Here is a tiny trained network, its code and every weight. The questions are about switching its units off for an input and a class, where a switched-off unit gives its printed mean instead of its output.

import numpy as np


def w(rows, s, z=0):
    codes = np.array(rows[::2]) - 128.0
    scale = np.full(codes.shape[1], s)
    scale[-1] = z or s
    return codes * scale


def f(y):
    return np.maximum(y, 0)


def log_softmax(a):
    a = a - a.max(-1, keepdims=True)
    return a - np.log(np.exp(a).sum(-1, keepdims=True))


def net(x, mask):
    res = np.array(x, float).reshape(1, 8) / 4 @ E
    y = f(res @ A[0][:, :-1].T + A[0][:, -1])
    res = res + np.where(mask, y, B[0][:, -1]) @ B[0][:, :-1]
    return log_softmax(res[-1] @ U[:, :-1].T + U[:, -1])


A, B = {}, {}
E = w([
[133,128,128,130,125],'x0',
[225,190,184,122,91],'x1',
[183,85,123,3,196],'x2',
[192,41,158,212,184],'x3',
[129,127,129,128,129],'x4',
[54,149,255,113,179],'x5',
[132,132,127,128,128],'x6',
[130,124,133,130,126],'x7',
],0.0073)
A[0] = w([
[207,150,156,90,129,146],'neuron 0',
[134,155,151,175,79,150],'neuron 1',
[165,127,57,145,99,79],'neuron 2',
[204,208,206,145,108,174],'neuron 3',
[214,197,162,125,69,158],'neuron 4',
[188,116,34,128,86,58],'neuron 5',
[98,161,133,231,64,24],'neuron 6',
[157,109,69,134,77,84],'neuron 7',
[172,152,162,118,104,229],'neuron 8',
[165,74,114,65,202,110],'neuron 9',
[96,147,120,247,65,2],'neuron 10',
[177,73,136,185,176,59],'neuron 11',
[155,146,42,144,84,102],'neuron 12',
[58,124,85,110,139,178],'neuron 13',
[164,106,123,38,192,106],'neuron 14',
[63,155,222,130,132,94],'neuron 15',
[190,103,108,40,186,32],'neuron 16',
[87,187,96,64,100,19],'neuron 17',
[31,67,66,142,203,173],'neuron 18',
[181,121,40,145,57,97],'neuron 19',
[160,108,75,127,97,53],'neuron 20',
[162,112,59,151,74,80],'neuron 21',
[63,147,255,113,127,39],'neuron 22',
[182,37,147,217,193,78],'neuron 23',
[87,181,87,65,82,43],'neuron 24',
[59,193,112,65,81,129],'neuron 25',
[174,88,122,19,169,16],'neuron 26',
[147,59,153,208,197,176],'neuron 27',
[91,137,204,137,161,85],'neuron 28',
],0.0073,0.0061)
B[0] = w([
[56,72,99,142,98,184],'neuron 0',
[96,142,77,151,138,186],'neuron 1',
[131,111,214,95,200,173],'neuron 2',
[79,45,114,124,91,217],'neuron 3',
[74,32,127,138,95,214],'neuron 4',
[111,112,202,90,198,191],'neuron 5',
[49,203,116,203,170,176],'neuron 6',
[128,115,174,109,182,171],'neuron 7',
[112,71,41,130,108,220],'neuron 8',
[85,175,110,184,112,203],'neuron 9',
[69,230,112,204,154,174],'neuron 10',
[168,189,192,101,73,167],'neuron 11',
[153,109,183,86,194,193],'neuron 12',
[150,75,102,116,74,208],'neuron 13',
[51,205,119,212,117,198],'neuron 14',
[158,100,145,97,211,194],'neuron 15',
[38,198,149,192,146,176],'neuron 16',
[176,181,186,118,80,155],'neuron 17',
[91,37,138,109,64,254],'neuron 18',
[123,98,186,98,212,208],'neuron 19',
[115,131,193,109,169,152],'neuron 20',
[125,122,179,100,193,179],'neuron 21',
[147,107,163,93,219,186],'neuron 22',
[188,211,179,94,36,204],'neuron 23',
[199,186,197,106,72,167],'neuron 24',
[218,184,147,93,72,212],'neuron 25',
[34,255,135,217,151,173],'neuron 26',
[186,156,122,92,60,234],'neuron 27',
[173,96,171,83,192,171],'neuron 28',
],0.0068,0.0064)
U = w([
[57,221,110,204,160,55],'0',
[169,93,199,72,254,34],'1',
[147,108,101,122,107,254],'2',
[242,186,164,94,26,50],'3',
[142,95,78,121,126,243],'4',
[86,13,104,117,64,26],'5',
[155,113,90,127,132,224],'6',
],0.009,0.0066)

Each question gives the input, the list of numbers given to net, and the class t.
The units are the neurons (one row each of A and B). Each row of codes is followed by its name. A weight is (code - 128) times the scale printed after its matrix; where a second scale follows, it is the last column's (A, B and U).
mask holds one flag per neuron, in row order. A switched-off neuron (its flag False) gives its mean, the last column of its row in B, instead of its output. The means were averaged over made-up inputs and are rounded, as every weight is.
A unit's drop is (log p(t) with every unit on - log p(t) with that unit switched off) / (log p(t) with every unit on - log p(t) with every unit switched off).
The circuit of an input: a set's keep is (log p(t) with only the set's units on - log p(t) with every unit switched off) / (log p(t) with every unit on - log p(t) with every unit switched off). Starting from the 12 units with the biggest drops (on a tie, the unit counted first), units are removed one at a time, each time the one whose removal leaves the highest keep (on an exact tie, the one counted first), for as long as the keep stays at least 0.8.
circuit, biggest first: the units of the circuit, biggest drop first
most important unit: the unit with the biggest drop
top k neurons: the k neurons with the biggest drops, biggest first
drop when u is switched off: that unit's drop, to one decimal
input [8,-1,-4,-2,0,8,-7,8], class 1: top neuron : [neuron 22]
input [5,0,5,7,1,-7,7,2], class 1: top 2 neurons : [neuron 5; neuron 19]
input [-4,-3,1,8,7,1,-8,-8], class 3: circuit, biggest first : [neuron 23; neuron 27]
input [-1,-2,8,-6,7,-2,4,8], class 0: circuit, biggest first : [neuron 26; neuron 14]
input [1,0,3,6,3,1,-2,-2], class 3: top 3 neurons : [neuron 23; neuron 27; neuron 11]
input [5,-8,6,8,-5,-7,1,-2], class 3: circuit, biggest first : [neuron 23; neuron 11]
input [-6,6,0,5,-3,2,-4,0], class 5: circuit, biggest first : [neuron 3; neuron 4; neuron 0]
input [0,-7,5,-7,6,2,3,4], class 3: top 3 neurons : [neuron 25; neuron 24; neuron 17]
input [-5,-6,1,-8,-3,-3,-8,-5], class 3: circuit, biggest first : [neuron 25; neuron 24]
input [-8,7,8,-5,5,5,3,-1], class 0: top 2 neurons : [neuron 26; neuron 14]
input [-1,6,-5,-7,0,7,8,8], class 4: top 3 neurons : [neuron 3; neuron 8; neuron 4]
input [-4,7,7,8,-7,-1,0,0], class 3: top 2 neurons : [neuron 23; neuron 11]
input [-3,-8,3,-8,-7,2,8,7], class 3: top 2 neurons : [neuron 25; neuron 24]
input [-4,0,-3,-8,3,6,-8,3], class 3: circuit, biggest first : [neuron 25]
input [-3,-7,7,8,0,7,6,-8], class 3: circuit, biggest first : [neuron 23; neuron 27; neuron 11]
input [3,-5,2,-7,0,4,0,3], class 3: top 3 neurons : [neuron 25; neuron 24; neuron 17]
input [-1,7,8,7,-3,-8,7,-5], class 0: top 2 neurons : [neuron 26; neuron 16]
input [-6,5,8,0,-6,-6,-3,-5], class 0: drop when neuron 26 is switched off : 0.2
input [-3,-6,8,3,-3,-2,7,-1], class 0: drop when neuron 22 is switched off : 0.0
input [4,6,3,2,2,5,6,0], class 4: most important unit : neuron 18
